Below is a small trained network, with its code and all its weights. Each question gives an input and a class and asks what happens when units are switched off, that is, made to give their printed mean instead of their output.

import numpy as np


def w(rows, s, z=0):
    codes = np.array(rows[::2]) - 128.0
    scale = np.full(codes.shape[1], s)
    scale[-1] = z or s
    return codes * scale


def norm(h):
    return h / np.sqrt((h * h).mean(-1, keepdims=True) + 1e-5)


def f(y):
    return np.maximum(y, 0)


def log_softmax(a):
    a = a - a.max(-1, keepdims=True)
    return a - np.log(np.exp(a).sum(-1, keepdims=True))


def net(x, mask):
    res = np.array(x, float).reshape(1, 6) / 4 @ E
    u = 0
    for l in range(2):
        y = f(norm(res) @ A[l][:, :-1].T + A[l][:, -1])
        res = res + np.where(mask[u : u + 9], y, B[l][:, -1]) @ B[l][:, :-1]
        u += 9
    return log_softmax(norm(res)[-1] @ U[:, :-1].T + U[:, -1])


A, B = {}, {}
E = w([
[55,217,213,100,165],'x0',
[153,255,132,23,136],'x1',
[229,190,195,155,128],'x2',
[179,181,37,213,212],'x3',
[194,96,182,81,129],'x4',
[127,202,120,159,38],'x5',
],0.0067)
A[0] = w([
[196,122,204,160,146,2],'0.n1',
[184,61,75,47,214,114],'0.n2',
[166,117,122,241,164,48],'0.n3',
[81,58,143,94,106,116],'0.n4',
[97,49,200,156,134,167],'0.n5',
[31,183,222,129,1,215],'0.n6',
[112,201,31,58,151,152],'0.n7',
[71,59,128,141,91,203],'0.n8',
[66,49,155,64,183,186],'0.n9',
],0.0096,0.003)
B[0] = w([
[209,154,186,141,145,161],'0.n1',
[74,196,22,161,206,204],'0.n2',
[112,234,73,128,150,192],'0.n3',
[217,69,132,157,76,185],'0.n4',
[150,119,115,178,137,205],'0.n5',
[152,174,55,68,154,254],'0.n6',
[2,222,32,84,189,203],'0.n7',
[149,169,139,129,156,208],'0.n8',
[169,68,126,149,158,220],'0.n9',
],0.0092,0.0071)
A[1] = w([
[91,68,157,80,11,137],'1.n1',
[212,165,68,131,181,177],'1.n2',
[103,40,225,238,239,74],'1.n3',
[32,237,159,55,43,123],'1.n4',
[107,102,84,255,118,123],'1.n5',
[186,165,198,148,116,77],'1.n6',
[144,42,154,88,116,253],'1.n7',
[184,217,109,200,182,204],'1.n8',
[86,158,127,22,159,168],'1.n9',
],0.0091,0.0042)
B[1] = w([
[215,83,129,170,92,134],'1.n1',
[71,197,152,167,97,244],'1.n2',
[146,56,36,201,75,163],'1.n3',
[94,139,24,159,146,184],'1.n4',
[143,132,84,57,106,179],'1.n5',
[172,190,178,154,87,143],'1.n6',
[254,120,117,135,19,161],'1.n7',
[100,170,179,128,98,249],'1.n8',
[85,97,39,219,148,193],'1.n9',
],0.0096,0.011)
U = w([
[179,47,136,122,67,137],'0',
[63,141,78,117,139,189],'1',
[134,117,249,102,126,1],'2',
],0.018,0.0041)

Each question gives the input, the list of numbers given to net, and the class t.
The units are the neurons (one row each of A and B). Each row of codes is followed by its name. A weight is (code - 128) times the scale printed after its matrix; where a second scale follows, it is the last column's (A, B and U).
mask holds one flag per neuron, layer by layer. A switched-off neuron (its flag False) gives its mean, the last column of its row in B, instead of its output. The means were averaged over made-up inputs and are rounded, as every weight is.
A unit's drop is (log p(t) with every unit on - log p(t) with that unit switched off) / (log p(t) with every unit on - log p(t) with every unit switched off).
most important unit: the unit with the biggest drop
k most important neurons: the k neurons with the biggest drops, biggest first
top k neurons in layer l: the k neurons of layer l with the biggest drops, biggest first
drop when u is switched off: that unit's drop, to one decimal
input [-3,-2,1,-8,-5,4], class 0: 3 most important neurons : (0.n4; 0.n7; 0.n2)
input [0,6,7,2,4,-1], class 2: most important unit : 0.n1
input [-8,5,-7,-5,7,5], class 0: top 2 neurons in layer 0 : (0.n4; 0.n3)
input [2,-1,1,-2,8,4], class 0: top 4 neurons in layer 0 : (0.n7; 0.n2; 0.n3; 0.n8)
input [6,-2,3,-1,8,4], class 2: top 2 neurons in layer 0 : (0.n1; 0.n7)
input [-5,-4,7,6,7,0], class 2: top 3 neurons in layer 0 : (0.n1; 0.n7; 0.n6)
input [4,3,0,-8,7,1], class 0: 2 most important neurons : (0.n7; 0.n2)
input [2,2,0,-7,-1,-1], class 0: top 2 neurons in layer 1 : (1.n7; 1.n4)
input [-7,1,8,-4,5,-2], class 2: drop when 1.n3 is switched off : 0.1
input [-7,4,7,-1,6,-3], class 2: drop when 0.n7 is switched off : 0.2
input [4,-4,-5,-3,5,3], class 0: drop when 0.n4 is switched off : 0.2
